Here is a tiny trained network, its code and every weight. The questions are about switching its units off for an input and a target symbol, where a switched-off unit gives its printed mean instead of its output.

import numpy as np


def w(rows, s, z=0):
    codes = np.array(rows[::2]) - 128.0
    scale = np.full(codes.shape[1], s)
    scale[-1] = z or s
    return codes * scale


def norm(h):
    return h / np.sqrt((h * h).mean(-1, keepdims=True) + 1e-5)


def softmax(a):
    e = np.exp(a - a.max(-1, keepdims=True))
    return e / e.sum(-1, keepdims=True)


def log_softmax(a):
    a = a - a.max(-1, keepdims=True)
    return a - np.log(np.exp(a).sum(-1, keepdims=True))


def net(x, mask):
    ids = ['ΔΘΞΠΣΩβγεζηλμτφψ'.index(c) for c in x.split()]
    T = len(ids)
    res = E[ids] + P[:T]
    u = 0
    for l in range(3):
        r = norm(res)
        for j in range(2):
            rows = slice(4 * j, 4 * j + 4)
            q, k, v = (r @ M[l][rows].T for M in (Q, K, V))
            z = softmax(np.where(np.tri(T) > 0, q @ k.T / 4**0.5, -1e9)) @ v
            o = O[l][rows]
            res = res + np.where(mask[u + j], z, o[:, -1]) @ o[:, :-1]
        u += 2
    return log_softmax(norm(res)[-1] @ U[:, :-1].T + U[:, -1])


Q, K, V, O = {}, {}, {}, {}
E = w([
[135,126,90,149,156,153,134],'Δ',
[138,131,84,152,132,92,159],'Θ',
[161,138,111,209,135,122,121],'Ξ',
[164,118,79,126,165,187,162],'Π',
[104,151,150,127,99,68,101],'Σ',
[129,132,113,178,78,112,153],'Ω',
[117,149,160,172,93,112,89],'β',
[237,251,225,127,33,148,166],'γ',
[137,117,107,59,135,151,159],'ε',
[98,134,121,163,81,112,126],'ζ',
[99,105,112,55,84,169,161],'η',
[147,108,102,140,128,185,146],'λ',
[122,150,144,181,150,119,62],'μ',
[161,147,135,77,219,130,103],'τ',
[131,130,111,54,174,176,129],'φ',
[109,154,115,84,168,75,109],'ψ',
],0.021)
P = w([
[75,191,116,140,140,131,168],'0',
[143,49,150,131,128,60,158],'1',
[173,78,73,113,104,72,121],'2',
[144,126,191,145,83,209,98],'3',
[44,174,193,161,156,143,210],'4',
[97,224,37,133,108,117,128],'5',
[196,99,67,108,67,120,63],'6',
[176,73,89,89,150,8,254],'7',
[97,238,114,208,213,122,219],'8',
],0.013)
Q[0] = w([
[154,178,128,128,72,207,58],'L0H0',
[142,100,53,126,83,102,70],'L0H0',
[43,107,109,203,130,149,158],'L0H0',
[103,6,170,184,125,148,112],'L0H0',
[163,16,174,109,95,126,82],'L0H1',
[76,115,162,149,196,88,207],'L0H1',
[151,128,125,106,165,41,209],'L0H1',
[191,85,62,102,93,73,48],'L0H1',
],0.024)
K[0] = w([
[136,6,240,159,155,119,166],'L0H0',
[17,140,159,166,172,179,160],'L0H0',
[78,62,51,134,119,192,9],'L0H0',
[7,66,63,138,198,69,129],'L0H0',
[75,97,71,176,198,65,253],'L0H1',
[202,165,2,142,63,85,111],'L0H1',
[107,249,36,107,107,155,62],'L0H1',
[55,181,231,187,176,141,220],'L0H1',
],0.019)
V[0] = w([
[216,185,132,113,149,134,189],'L0H0',
[148,135,151,107,221,135,73],'L0H0',
[82,81,71,135,139,168,141],'L0H0',
[173,113,105,239,199,111,107],'L0H0',
[168,132,157,85,222,95,113],'L0H1',
[191,106,114,125,145,184,170],'L0H1',
[255,220,149,223,209,109,115],'L0H1',
[186,160,172,114,72,88,203],'L0H1',
],0.025)
O[0] = w([
[198,137,123,134,172,101,177,201],'L0H0',
[163,142,80,53,139,164,104,58],'L0H0',
[118,110,71,170,62,114,119,104],'L0H0',
[188,90,115,177,178,182,72,183],'L0H0',
[180,179,46,87,153,148,145,66],'L0H1',
[200,76,137,94,114,101,154,124],'L0H1',
[226,109,112,130,216,252,100,247],'L0H1',
[128,97,146,146,165,145,211,157],'L0H1',
],0.022,0.015)
Q[1] = w([
[115,103,128,99,151,96,116],'L1H0',
[96,121,60,32,214,80,66],'L1H0',
[120,132,155,144,111,154,108],'L1H0',
[108,97,118,74,176,117,157],'L1H0',
[105,227,127,255,143,149,94],'L1H1',
[145,197,170,118,119,140,68],'L1H1',
[113,116,201,120,214,126,127],'L1H1',
[146,185,163,153,99,168,174],'L1H1',
],0.025)
K[1] = w([
[97,101,94,132,129,119,120],'L1H0',
[81,87,5,149,117,154,139],'L1H0',
[133,157,121,166,103,148,134],'L1H0',
[82,98,71,108,178,101,117],'L1H0',
[175,159,203,131,190,127,174],'L1H1',
[112,154,166,106,180,123,102],'L1H1',
[84,69,103,104,168,151,169],'L1H1',
[144,111,174,73,143,122,147],'L1H1',
],0.031)
V[1] = w([
[150,171,143,162,81,144,131],'L1H0',
[139,166,125,168,193,65,100],'L1H0',
[180,189,219,157,97,142,112],'L1H0',
[59,19,64,126,204,64,39],'L1H0',
[106,129,125,76,128,158,150],'L1H1',
[204,244,226,159,99,141,161],'L1H1',
[96,94,116,126,251,76,126],'L1H1',
[148,116,132,98,156,88,172],'L1H1',
],0.024)
O[1] = w([
[157,120,163,123,127,156,127,142],'L1H0',
[128,179,97,87,112,115,144,209],'L1H0',
[208,98,184,67,126,134,98,254],'L1H0',
[6,126,5,145,139,132,206,36],'L1H0',
[124,122,134,169,144,108,113,49],'L1H1',
[208,88,142,183,146,226,133,254],'L1H1',
[106,173,54,126,104,132,138,236],'L1H1',
[95,138,139,153,147,127,110,154],'L1H1',
],0.025,0.0063)
Q[2] = w([
[152,50,76,149,83,100,111],'L2H0',
[16,65,22,80,80,151,43],'L2H0',
[101,85,83,122,126,200,77],'L2H0',
[55,25,112,164,205,128,161],'L2H0',
[190,42,86,237,177,108,167],'L2H1',
[192,49,189,38,132,98,55],'L2H1',
[102,123,187,147,253,211,107],'L2H1',
[214,133,31,63,85,157,120],'L2H1',
],0.026)
K[2] = w([
[176,74,105,148,80,109,109],'L2H0',
[60,100,44,141,4,159,29],'L2H0',
[114,111,93,132,126,166,70],'L2H0',
[37,49,70,156,144,141,144],'L2H0',
[207,72,89,223,154,121,183],'L2H1',
[188,87,198,76,146,102,90],'L2H1',
[127,164,200,160,201,215,130],'L2H1',
[213,146,63,77,114,152,112],'L2H1',
],0.031)
V[2] = w([
[131,140,111,190,77,123,45],'L2H0',
[175,120,220,80,251,118,183],'L2H0',
[98,75,123,110,86,187,46],'L2H0',
[213,131,141,128,65,106,111],'L2H0',
[133,175,71,223,155,145,161],'L2H1',
[68,38,201,114,165,153,135],'L2H1',
[146,61,30,111,154,242,110],'L2H1',
[87,76,113,145,51,124,93],'L2H1',
],0.026)
O[2] = w([
[42,67,132,73,158,121,133,99],'L2H0',
[195,203,99,182,25,76,145,250],'L2H0',
[108,69,193,81,133,76,105,100],'L2H0',
[52,66,102,177,176,140,129,161],'L2H0',
[76,168,172,145,131,179,176,147],'L2H1',
[238,164,89,73,60,138,130,153],'L2H1',
[99,175,211,107,101,7,160,166],'L2H1',
[185,121,169,61,174,143,148,85],'L2H1',
],0.019,0.02)
U = w([
[50,176,116,163,171,134,94,151],'Δ',
[100,185,100,76,112,229,112,76],'Θ',
[111,88,157,111,203,39,116,161],'Ξ',
[126,109,29,130,120,131,181,145],'Π',
[90,81,160,113,100,190,70,213],'Σ',
[110,91,45,135,182,125,59,158],'Ω',
[151,138,172,51,73,110,74,153],'β',
[87,166,142,189,126,119,194,104],'γ',
[162,76,154,146,38,209,166,2],'ε',
[153,203,58,79,170,105,135,164],'ζ',
[140,126,128,104,151,134,179,121],'η',
[98,105,120,113,77,66,136,177],'λ',
[145,83,85,174,166,20,154,84],'μ',
[179,98,219,141,229,153,140,91],'τ',
[175,8,99,87,160,96,136,72],'φ',
[108,150,147,91,153,121,7,166],'ψ',
],0.017,0.0096)

Each question gives the input, a string of symbols that net reads in full, and the target symbol t.
The units are the heads (4 rows each of Q, K, V and O). Each row of codes is followed by its name. A weight is (code - 128) times the scale printed after its matrix; where a second scale follows, it is the last column's (O and U).
mask holds one flag per head, layer by layer. A switched-off head (its flag False) gives its mean, the last column of its rows in O, instead of its output. The means were averaged over made-up inputs and are rounded, as every weight is.
A unit's drop is (log p(t) with every unit on - log p(t) with that unit switched off) / (log p(t) with every unit on - log p(t) with every unit switched off).
The circuit of an input: a set's keep is (log p(t) with only the set's units on - log p(t) with every unit switched off) / (log p(t) with every unit on - log p(t) with every unit switched off). Starting from all 6 units, units are removed one at a time, each time the one whose removal leaves the highest keep (on an exact tie, the one counted first), for as long as the keep stays at least 0.8.
circuit, biggest first: the units of the circuit, biggest drop first
unit that matters most: the unit with the biggest drop
which heads matter: for each layer, one digit per head in row order, 1 if its drop is at least 0.15 and else 0, layers parted by /
input Ξ μ μ Θ τ ζ, target γ: unit that matters most -> L2H1
input Ξ η Ξ λ Ω Σ Ξ ζ, target Θ: which heads matter -> 11 / 00 / 01
input ζ ψ Δ η Ξ, target Ξ: which heads matter -> 11 / 00 / 11
input Ξ Ξ ε η β, target Π: circuit, biggest first -> L0H1, L2H1
input λ Θ Ξ φ, target γ: circuit, biggest first -> L2H1, L1H1
input τ ψ Ξ Δ ψ ε, target Ξ: circuit, biggest first -> L0H0, L2H1, L2H0, L1H0
input Ξ β γ η ψ τ Σ, target γ: circuit, biggest first -> L2H1, L1H1
input Ξ ζ ε η τ, target Π: which heads matter -> 01 / 00 / 01
input Ω Ω μ ζ Ξ, target ψ: circuit, biggest first -> L0H1, L0H0, L2H1
input ζ ζ ζ μ τ ε, target ψ: which heads matter -> 11 / 00 / 00
input τ Δ Δ ε λ λ, target Π: which heads matter -> 11 / 00 / 11
input Ξ Ξ φ Ξ Ξ ψ, target τ: which heads matter -> 11 / 00 / 01
input Ξ ζ Ξ Ξ μ λ, target τ: which heads matter -> 11 / 00 / 01
input Θ Ξ ε τ μ, target Π: unit that matters most -> L0H1
input ψ Ξ γ ε Ξ ψ, target γ: which heads matter -> 00 / 01 / 11
input γ η Ξ Ω Σ μ Ξ Θ, target Σ: circuit, biggest first -> L0H0, L0H1, L2H0
input η ζ τ Σ ε ζ ψ Π ζ, target Δ: circuit, biggest first -> L0H1, L2H1
input Ω ζ λ η Ω φ Ξ ζ, target Ω: circuit, biggest first -> L2H1, L0H1
input ε Ξ Θ Δ λ, target γ: which heads matter -> 01 / 00 / 01
input η γ Θ Ω Ξ ψ Ξ Ξ, target γ: circuit, biggest first -> L2H1
input Θ Ξ Σ η Ξ, target Θ: circuit, biggest first -> L0H1, L0H0, L2H1
input ζ ζ τ Ξ, target Σ: circuit, biggest first -> L2H0, L0H0
input τ Ω Ξ, target ζ: which heads matter -> 11 / 00 / 00
